Below is a small trained network, with its code and all its weights. Each question gives an input and a class and asks what happens when units are switched off, that is, made to give their printed mean instead of their output.

import numpy as np


def w(rows, s, z=0):
    codes = np.array(rows[::2]) - 128.0
    scale = np.full(codes.shape[1], s)
    scale[-1] = z or s
    return codes * scale


def norm(h):
    return h / np.sqrt((h * h).mean(-1, keepdims=True) + 1e-5)


def f(y):
    return y / 2 * (1 + np.tanh(0.7978845608 * (y + 0.044715 * y**3)))


def log_softmax(a):
    a = a - a.max(-1, keepdims=True)
    return a - np.log(np.exp(a).sum(-1, keepdims=True))


def net(x, mask):
    res = np.array(x, float).reshape(1, 7) / 4 @ E
    u = 0
    for l in range(2):
        y = f(norm(res) @ A[l][:, :-1].T + A[l][:, -1])
        res = res + np.where(mask[u : u + 7], y, B[l][:, -1]) @ B[l][:, :-1]
        u += 7
    return log_softmax(norm(res)[-1] @ U[:, :-1].T + U[:, -1])


A, B = {}, {}
E = w([
[155,160,135,254,156,99,90,129],'x0',
[130,129,126,128,128,128,129,128],'x1',
[128,131,179,123,155,179,115,88],'x2',
[196,129,110,131,71,175,55,156],'x3',
[156,55,81,101,191,95,77,98],'x4',
[132,127,131,130,132,133,132,138],'x5',
[212,229,56,116,149,151,197,45],'x6',
],0.0097)
A[0] = w([
[123,141,34,161,85,54,165,207,3],'L0N0',
[185,179,130,129,186,122,137,126,65],'L0N1',
[165,69,124,119,234,147,84,94,65],'L0N2',
[206,138,180,128,126,190,55,114,47],'L0N3',
[127,113,152,224,154,116,87,83,96],'L0N4',
[126,158,251,150,154,220,122,62,73],'L0N5',
[47,148,156,151,215,111,151,68,60],'L0N6',
],0.013,0.0047)
B[0] = w([
[75,130,23,97,85,114,118,172,186],'L0N0',
[102,94,94,185,165,174,138,76,192],'L0N1',
[41,158,90,111,14,39,60,68,222],'L0N2',
[194,56,167,110,108,97,247,214,205],'L0N3',
[143,202,130,115,241,131,64,203,245],'L0N4',
[49,157,19,115,71,89,81,135,253],'L0N5',
[235,42,189,107,99,113,236,210,245],'L0N6',
],0.014,0.0063)
A[1] = w([
[115,132,174,3,126,162,110,113,50],'L1N0',
[100,109,109,101,132,172,140,121,14],'L1N1',
[76,68,209,200,150,178,72,115,29],'L1N2',
[161,162,102,127,150,168,151,47,33],'L1N3',
[96,222,196,174,62,158,168,153,91],'L1N4',
[85,113,135,110,136,106,107,184,160],'L1N5',
[215,123,125,140,66,173,59,138,2],'L1N6',
],0.018,0.0023)
B[1] = w([
[170,196,148,208,181,104,63,199,169],'L1N0',
[119,133,59,182,202,108,167,163,140],'L1N1',
[128,105,138,175,114,208,150,6,143],'L1N2',
[97,94,200,145,95,214,103,96,172],'L1N3',
[109,52,138,92,181,39,31,53,181],'L1N4',
[135,144,123,122,107,209,175,54,244],'L1N5',
[89,90,199,95,202,50,249,111,152],'L1N6',
],0.015,0.011)
U = w([
[106,152,69,120,66,138,118,147,243],'0',
[163,66,188,98,137,72,211,153,104],'1',
[61,113,107,111,104,50,26,55,90],'2',
[103,122,162,184,124,250,130,39,81],'3',
[141,238,142,202,233,120,69,185,75],'4',
],0.011)

Each question gives the input, the list of numbers given to net, and the class t.
The units are the neurons (one row each of A and B). Each row of codes is followed by its name. A weight is (code - 128) times the scale printed after its matrix; where a second scale follows, it is the last column's (A, B and U).
mask holds one flag per neuron, layer by layer. A switched-off neuron (its flag False) gives its mean, the last column of its row in B, instead of its output. The means were averaged over made-up inputs and are rounded, as every weight is.
A unit's drop is (log p(t) with every unit on - log p(t) with that unit switched off) / (log p(t) with every unit on - log p(t) with every unit switched off).
unit that matters most: the unit with the biggest drop
k most important neurons: the k neurons with the biggest drops, biggest first
top k neurons in layer l: the k neurons of layer l with the biggest drops, biggest first
input [2,5,-7,-4,7,-6,-8], class 3: 3 most important neurons -> (L1N5; L0N5; L1N4)
input [5,-1,-5,8,7,0,8], class 1: unit that matters most -> L1N6
input [-7,-4,0,0,6,1,-1], class 4: top 3 neurons in layer 0 -> (L0N5; L0N0; L0N1)
input [-1,-4,2,8,8,-4,-2], class 1: top 2 neurons in layer 0 -> (L0N3; L0N5)
input [3,3,5,7,4,-6,-6], class 1: 2 most important neurons -> (L0N3; L1N6)
input [4,-1,-1,6,4,4,6], class 1: 2 most important neurons -> (L0N3; L1N6)
input [3,-2,-6,-1,5,-7,8], class 3: 2 most important neurons -> (L1N3; L0N5)
input [4,-4,-4,1,-6,-3,-3], class 2: 2 most important neurons -> (L1N4; L0N5)
input [5,0,7,-5,0,-6,3], class 0: 2 most important neurons -> (L0N5; L0N6)
input [-5,1,4,-7,-8,-2,5], class 2: 3 most important neurons -> (L1N4; L0N3; L0N5)
input [2,-3,-6,-6,4,6,-5], class 0: 2 most important neurons -> (L0N0; L0N3)
input [-6,4,-3,-5,0,4,-4], class 4: 2 most important neurons -> (L1N0; L0N3)
input [0,6,-7,-7,-8,-5,0], class 2: top 4 neurons in layer 0 -> (L0N3; L0N5; L0N4; L0N1)
input [-8,8,-7,1,5,-6,5], class 4: 3 most important neurons -> (L1N0; L0N5; L0N2)
input [8,6,-3,0,2,8,-4], class 4: unit that matters most -> L0N4
input [6,0,7,1,-7,-3,3], class 0: top 2 neurons in layer 0 -> (L0N5; L0N4)
input [-2,7,-2,-2,1,5,3], class 3: top 2 neurons in layer 0 -> (L0N5; L0N3)
input [1,-2,-8,-3,3,-1,-4], class 0: 2 most important neurons -> (L0N0; L1N4)
input [-2,-1,-5,7,4,7,8], class 3: 2 most important neurons -> (L1N3; L0N6)
input [-8,5,-5,-2,-3,-7,1], class 4: unit that matters most -> L1N0
input [2,-4,-5,-4,6,7,7], class 3: top 3 neurons in layer 0 -> (L0N1; L0N5; L0N3)
input [1,5,2,5,-6,7,2], class 2: top 2 neurons in layer 0 -> (L0N6; L0N5)
input [-1,5,-1,3,3,1,-3], class 1: top 2 neurons in layer 1 -> (L1N6; L1N4)
